Below are the code and all the weights of a small trained network. Each question names an input and a target symbol and asks about switching units off, where a switched-off unit gives its printed mean instead of its output.

import numpy as np


def w(rows, s, z=0):
    codes = np.array(rows[::2]) - 128.0
    scale = np.full(codes.shape[1], s)
    scale[-1] = z or s
    return codes * scale


def f(y):
    return np.maximum(y, 0)


def softmax(a):
    e = np.exp(a - a.max(-1, keepdims=True))
    return e / e.sum(-1, keepdims=True)


def log_softmax(a):
    a = a - a.max(-1, keepdims=True)
    return a - np.log(np.exp(a).sum(-1, keepdims=True))


def net(x, mask):
    ids = ['ΓΛΦΩαεζμξπστ'.index(c) for c in x.split()]
    T = len(ids)
    res = E[ids] + P[:T]
    u = 0
    for l in range(2):
        r = res
        for j in range(2):
            rows = slice(3 * j, 3 * j + 3)
            q, k, v = (r @ M[l][rows].T for M in (Q, K, V))
            z = softmax(np.where(np.tri(T) > 0, q @ k.T / 3**0.5, -1e9)) @ v
            o = O[l][rows]
            res = res + np.where(mask[u + j], z, o[:, -1]) @ o[:, :-1]
        u += 2
        y = f(res @ A[l][:, :-1].T + A[l][:, -1])
        res = res + np.where(mask[u : u + 8], y, B[l][:, -1]) @ B[l][:, :-1]
        u += 8
    return log_softmax(res[-1] @ U[:, :-1].T + U[:, -1])


Q, K, V, O, A, B = {}, {}, {}, {}, {}, {}
E = w([
[122,116,140,142],'Γ',
[117,119,143,137],'Λ',
[136,90,82,168],'Φ',
[74,164,86,146],'Ω',
[77,164,65,156],'α',
[66,168,67,194],'ε',
[41,177,103,184],'ζ',
[95,146,181,110],'μ',
[45,234,88,104],'ξ',
[179,106,105,175],'π',
[159,113,244,254],'σ',
[156,225,122,49],'τ',
],0.013)
P = w([
[83,1,14,28],'0',
[42,51,84,46],'1',
[48,85,96,30],'2',
[77,112,108,104],'3',
[93,136,129,102],'4',
[118,156,146,119],'5',
[144,173,159,125],'6',
[166,189,169,133],'7',
[187,206,190,149],'8',
[205,216,182,144],'9',
[217,229,196,164],'10',
],0.0064)
Q[0] = w([
[148,204,99,165],'0.h1',
[188,81,173,64],'0.h1',
[192,67,79,123],'0.h1',
[110,109,123,159],'0.h2',
[96,250,96,192],'0.h2',
[130,123,101,129],'0.h2',
],0.023)
K[0] = w([
[164,255,106,208],'0.h1',
[39,72,134,80],'0.h1',
[152,17,37,162],'0.h1',
[166,109,159,146],'0.h2',
[220,230,135,167],'0.h2',
[148,119,105,125],'0.h2',
],0.018)
V[0] = w([
[173,217,163,199],'0.h1',
[86,3,44,121],'0.h1',
[182,221,172,150],'0.h1',
[77,166,188,113],'0.h2',
[56,157,150,135],'0.h2',
[219,74,46,152],'0.h2',
],0.0049)
O[0] = w([
[20,112,128,139,183],'0.h1',
[254,144,172,173,4],'0.h1',
[13,119,114,104,199],'0.h1',
[159,67,169,159,198],'0.h2',
[156,118,142,166,197],'0.h2',
[73,189,67,59,18],'0.h2',
],0.0044,0.0011)
A[0] = w([
[151,230,119,176,73],'0.n1',
[156,88,195,69,127],'0.n2',
[35,7,84,142,4],'0.n3',
[123,41,165,161,2],'0.n4',
[129,57,153,87,226],'0.n5',
[148,90,150,168,128],'0.n6',
[85,121,167,98,68],'0.n7',
[70,46,142,148,140],'0.n8',
],0.012,0.0038)
B[0] = w([
[77,91,156,97,253],'0.n1',
[86,136,81,117,176],'0.n2',
[201,232,111,164,170],'0.n3',
[107,176,66,1,171],'0.n4',
[223,140,168,198,204],'0.n5',
[96,185,106,143,216],'0.n6',
[175,102,132,153,167],'0.n7',
[168,167,100,110,216],'0.n8',
],0.016,0.0027)
Q[1] = w([
[115,23,144,104],'1.h1',
[112,33,173,180],'1.h1',
[254,68,125,15],'1.h1',
[73,170,112,198],'1.h2',
[142,104,169,163],'1.h2',
[108,130,194,157],'1.h2',
],0.018)
K[1] = w([
[148,102,91,184],'1.h1',
[110,123,80,198],'1.h1',
[161,85,6,103],'1.h1',
[125,142,197,150],'1.h2',
[136,132,117,155],'1.h2',
[102,124,130,174],'1.h2',
],0.026)
V[1] = w([
[138,60,109,5],'1.h1',
[86,114,41,211],'1.h1',
[93,200,132,104],'1.h1',
[108,141,198,120],'1.h2',
[168,148,156,102],'1.h2',
[185,160,137,76],'1.h2',
],0.016)
O[1] = w([
[101,136,254,126,97],'1.h1',
[117,156,52,211,103],'1.h1',
[172,202,139,86,254],'1.h1',
[183,127,147,126,98],'1.h2',
[141,130,166,89,155],'1.h2',
[131,148,172,82,184],'1.h2',
],0.014,0.0095)
A[1] = w([
[13,148,98,95,16],'1.n1',
[148,150,123,80,52],'1.n2',
[141,95,121,125,254],'1.n3',
[246,75,125,146,150],'1.n4',
[83,89,93,58,115],'1.n5',
[203,123,136,203,135],'1.n6',
[160,75,176,233,104],'1.n7',
[12,123,92,96,170],'1.n8',
],0.014,0.0079)
B[1] = w([
[233,118,176,194,152],'1.n1',
[101,104,105,196,246],'1.n2',
[2,84,83,144,163],'1.n3',
[164,98,218,140,163],'1.n4',
[166,167,149,127,144],'1.n5',
[164,114,95,91,160],'1.n6',
[124,215,103,133,142],'1.n7',
[134,78,165,46,173],'1.n8',
],0.024,0.012)
U = w([
[138,90,128,157,70],'Γ',
[141,85,128,159,79],'Λ',
[113,147,101,27,150],'Φ',
[156,171,105,68,180],'Ω',
[149,182,89,161,179],'α',
[181,145,71,61,114],'ε',
[203,84,108,136,78],'ζ',
[164,54,152,136,55],'μ',
[255,179,145,65,103],'ξ',
[101,111,107,97,240],'π',
[202,99,149,218,2],'σ',
[107,191,190,122,169],'τ',
],0.0082,0.0046)

Each question gives the input, a string of symbols that net reads in full, and the target symbol t.
The units are the heads (3 rows each of Q, K, V and O) and the neurons (one row each of A and B). Each row of codes is followed by its name. A weight is (code - 128) times the scale printed after its matrix; where a second scale follows, it is the last column's (O, A, B and U).
mask holds one flag per unit, layer by layer, with each layer's heads first. A switched-off unit (its flag False) gives its mean, the last column of its rows in O or B, instead of its output. The means were averaged over made-up inputs and are rounded, as every weight is.
A unit's drop is (log p(t) with every unit on - log p(t) with that unit switched off) / (log p(t) with every unit on - log p(t) with every unit switched off).
The circuit of an input: a set's keep is (log p(t) with only the set's units on - log p(t) with every unit switched off) / (log p(t) with every unit on - log p(t) with every unit switched off). Starting from the 12 units with the biggest drops (on a tie, the unit counted first), units are removed one at a time, each time the one whose removal leaves the highest keep (on an exact tie, the one counted first), for as long as the keep stays at least 0.8.
units of the circuit, in order: the units of the circuit, biggest drop first
unit that matters most: the unit with the biggest drop
top k neurons: the k neurons with the biggest drops, biggest first
k most important neurons of layer l: the k neurons of layer l with the biggest drops, biggest first
heads that matter: for each layer, one digit per head in row order, 1 if its drop is at least 0.15 and else 0, layers parted by /
input ε π σ π μ τ, target τ: units of the circuit, in order	[1.h1 1.n2 0.n1]
input ξ π π, target ξ: unit that matters most	0.n5
input τ τ Φ, target τ: heads that matter	10 / 10
input Λ α π ζ μ μ Γ Γ π α, target ξ: heads that matter	11 / 00
input α ζ π Λ ζ ζ μ ξ, target ξ: units of the circuit, in order	[0.n1 1.n1 1.n8]
input Φ π ζ π Ω τ τ Λ, target τ: units of the circuit, in order	[1.h1 0.n1]
input Ω Γ Γ τ ζ ζ, target τ: units of the circuit, in order	[0.h1 0.n3 1.h1]
input π ε Λ Γ Λ π Λ Ω π ε, target ξ: heads that matter	01 / 00
input σ τ Ω τ α τ α π, target τ: heads that matter	00 / 10
input τ Ω π α, target ξ: heads that matter	11 / 01
input ξ σ Γ, target ξ: units of the circuit, in order	[0.n5 0.n3]
input ε Φ Λ, target ε: units of the circuit, in order	[1.h1 0.n5 1.n6 1.n2]
input ζ π ξ Ω, target ξ: 2 most important neurons of layer 1	[1.n2 1.n3]
input α τ Γ, target α: unit that matters most	0.n5
input μ ξ Λ ξ μ ε σ σ ε Ω, target α: heads that matter	10 / 10
input α ζ π, target α: units of the circuit, in order	[1.h1 1.n7 0.n5]
input μ τ ε, target τ: heads that matter	00 / 10
input Γ μ Ω α α ξ, target ξ: units of the circuit, in order	[1.n1 1.n3]
input α ε Γ Λ τ τ, target τ: heads that matter	00 / 10
input τ Φ τ τ ζ Φ, target τ: units of the circuit, in order	[1.h1]
input Ω α Ω Γ α, target μ: units of the circuit, in order	[1.n1 1.n8 1.h1]
input π Γ π σ π ζ, target α: top 2 neurons	[0.n4 0.n3]
